Below is a small trained network, with its code and all its weights. Each question gives an input and a target symbol and asks what happens when units are switched off, that is, made to give their printed mean instead of their output.

import numpy as np


def w(rows, s, z=0):
    codes = np.array(rows[::2]) - 128.0
    scale = np.full(codes.shape[1], s)
    scale[-1] = z or s
    return codes * scale


def f(y):
    return y / 2 * (1 + np.tanh(0.7978845608 * (y + 0.044715 * y**3)))


def softmax(a):
    e = np.exp(a - a.max(-1, keepdims=True))
    return e / e.sum(-1, keepdims=True)


def log_softmax(a):
    a = a - a.max(-1, keepdims=True)
    return a - np.log(np.exp(a).sum(-1, keepdims=True))


def net(x, mask):
    ids = ['αγηθλμπτ'.index(c) for c in x.split()]
    T = len(ids)
    res = E[ids] + P[:T]
    u = 0
    for l in range(2):
        r = res
        for j in range(3):
            rows = slice(2 * j, 2 * j + 2)
            q, k, v = (r @ M[l][rows].T for M in (Q, K, V))
            z = softmax(np.where(np.tri(T) > 0, q @ k.T / 2**0.5, -1e9)) @ v
            o = O[l][rows]
            res = res + np.where(mask[u + j], z, o[:, -1]) @ o[:, :-1]
        u += 3
        y = f(res @ A[l][:, :-1].T + A[l][:, -1])
        res = res + np.where(mask[u : u + 4], y, B[l][:, -1]) @ B[l][:, :-1]
        u += 4
    return log_softmax(res[-1] @ U[:, :-1].T + U[:, -1])


Q, K, V, O, A, B = {}, {}, {}, {}, {}, {}
E = w([
[149,245,143],'α',
[112,141,159],'γ',
[109,143,156],'η',
[39,138,158],'θ',
[116,141,165],'λ',
[70,201,3],'μ',
[140,135,206],'π',
[123,51,73],'τ',
],0.018)
P = w([
[216,151,38],'0',
[185,131,53],'1',
[173,133,80],'2',
[150,127,107],'3',
[132,124,125],'4',
[123,120,148],'5',
[110,124,162],'6',
[106,119,186],'7',
[92,124,201],'8',
[69,122,240],'9',
[57,134,222],'10',
[16,119,254],'11',
],0.008)
Q[0] = w([
[158,95,98],'0.h0',
[18,103,107],'0.h0',
[167,78,160],'0.h1',
[255,250,153],'0.h1',
[65,126,112],'0.h2',
[76,189,103],'0.h2',
],0.0092)
K[0] = w([
[254,27,38],'0.h0',
[138,163,220],'0.h0',
[70,31,231],'0.h1',
[107,170,162],'0.h1',
[217,131,228],'0.h2',
[155,200,18],'0.h2',
],0.0067)
V[0] = w([
[228,53,133],'0.h0',
[110,122,141],'0.h0',
[191,152,29],'0.h1',
[253,133,180],'0.h1',
[2,184,150],'0.h2',
[123,214,199],'0.h2',
],0.0079)
O[0] = w([
[162,97,235,24],'0.h0',
[108,4,54,124],'0.h0',
[168,102,217,195],'0.h1',
[73,118,79,172],'0.h1',
[90,155,210,158],'0.h2',
[180,76,195,251],'0.h2',
],0.0042,0.0019)
A[0] = w([
[146,86,5,3],'0.n0',
[161,222,65,65],'0.n1',
[154,84,92,228],'0.n2',
[53,148,141,170],'0.n3',
],0.011,0.0029)
B[0] = w([
[20,59,137,178],'0.n0',
[80,235,35,199],'0.n1',
[58,2,91,159],'0.n2',
[90,176,189,254],'0.n3',
],0.0075,0.0032)
Q[1] = w([
[167,172,254],'1.h0',
[84,53,157],'1.h0',
[105,176,227],'1.h1',
[168,235,93],'1.h1',
[88,17,149],'1.h2',
[24,223,57],'1.h2',
],0.006)
K[1] = w([
[81,162,153],'1.h0',
[80,70,112],'1.h0',
[175,162,184],'1.h1',
[150,251,89],'1.h1',
[137,151,174],'1.h2',
[84,181,178],'1.h2',
],0.014)
V[1] = w([
[213,116,76],'1.h0',
[73,64,124],'1.h0',
[42,105,1],'1.h1',
[161,151,25],'1.h1',
[128,148,132],'1.h2',
[180,47,75],'1.h2',
],0.0091)
O[1] = w([
[1,116,169,32],'1.h0',
[131,239,62,135],'1.h0',
[177,179,246,151],'1.h1',
[156,129,227,113],'1.h1',
[164,152,159,150],'1.h2',
[32,201,104,3],'1.h2',
],0.0058,0.0042)
A[1] = w([
[226,138,106,222],'1.n0',
[115,14,1,254],'1.n1',
[225,165,199,58],'1.n2',
[188,163,56,143],'1.n3',
],0.0098,0.0029)
B[1] = w([
[211,131,38,180],'1.n0',
[2,148,88,193],'1.n1',
[89,60,76,253],'1.n2',
[173,145,129,119],'1.n3',
],0.009,0.0048)
U = w([
[113,52,194,8],'α',
[130,106,130,93],'γ',
[141,107,149,251],'η',
[195,125,2,103],'θ',
[122,112,121,67],'λ',
[159,76,140,72],'μ',
[47,64,11,190],'π',
[114,250,186,103],'τ',
],0.0096,0.0034)

Each question gives the input, a string of symbols that net reads in full, and the target symbol t.
The units are the heads (2 rows each of Q, K, V and O) and the neurons (one row each of A and B). Each row of codes is followed by its name. A weight is (code - 128) times the scale printed after its matrix; where a second scale follows, it is the last column's (O, A, B and U).
mask holds one flag per unit, layer by layer, with each layer's heads first. A switched-off unit (its flag False) gives its mean, the last column of its rows in O or B, instead of its output. The means were averaged over made-up inputs and are rounded, as every weight is.
A unit's drop is (log p(t) with every unit on - log p(t) with that unit switched off) / (log p(t) with every unit on - log p(t) with every unit switched off).
The circuit of an input: a set's keep is (log p(t) with only the set's units on - log p(t) with every unit switched off) / (log p(t) with every unit on - log p(t) with every unit switched off). Starting from the 12 units with the biggest drops (on a tie, the unit counted first), units are removed one at a time, each time the one whose removal leaves the highest keep (on an exact tie, the one counted first), for as long as the keep stays at least 0.8.
circuit, biggest first: the units of the circuit, biggest drop first
most important unit: the unit with the biggest drop
top k neurons: the k neurons with the biggest drops, biggest first
k most important neurons of layer l: the k neurons of layer l with the biggest drops, biggest first
heads that matter: for each layer, one digit per head in row order, 1 if its drop is at least 0.15 and else 0, layers parted by /
drop of u: that unit's drop, to one decimal
input α η λ, target α: top 2 neurons => (0.n1; 0.n0)
input τ π θ, target τ: top neuron => (1.n2)
input τ γ α τ λ λ, target τ: circuit, biggest first => (1.h2; 1.n2; 0.n2; 0.n0)
input η τ τ η, target τ: 2 most important neurons of layer 1 => (1.n2; 1.n0)
input π π γ π γ π α, target θ: circuit, biggest first => (1.h2; 1.n0; 0.n1)
input τ γ π, target τ: top 4 neurons => (1.n2; 0.n2; 0.n3; 1.n0)
input π π π μ θ θ π, target θ: circuit, biggest first => (1.h0; 0.n3; 1.n0)
input λ θ η λ π μ, target τ: top 2 neurons => (0.n1; 0.n0)
input τ π α γ π π λ, target π: heads that matter => 100 / 010
input γ τ τ π λ, target τ: top 4 neurons => (1.n2; 0.n3; 1.n0; 0.n2)
input τ π π λ η α η π η θ τ π, target θ: heads that matter => 000 / 110
input π θ θ τ η, target θ: 3 most important neurons of layer 0 => (0.n3; 0.n0; 0.n2)
input α μ γ π η τ π π, target π: top 2 neurons => (0.n1; 1.n1)
input τ μ τ η τ τ γ, target τ: most important unit => 1.h2
input τ η μ τ η τ τ π π μ π, target π: top 2 neurons => (0.n1; 0.n2)
input π η π μ π γ π π π α, target θ: top 2 neurons => (1.n0; 0.n1)
input τ η π, target τ: top 2 neurons => (1.n2; 0.n2)
input π τ α π π η η π α π γ η, target π: top 2 neurons => (0.n1; 1.n1)
input τ α α μ μ μ, target τ: drop of 1.n2 => 0.1
input λ τ α η π λ π η π π α γ, target π: drop of 1.n1 => 0.3
input π η τ λ π π π π γ, target π: drop of 0.n1 => 0.4
input α η α α π α η, target α: most important neuron of layer 1 => (1.n0)
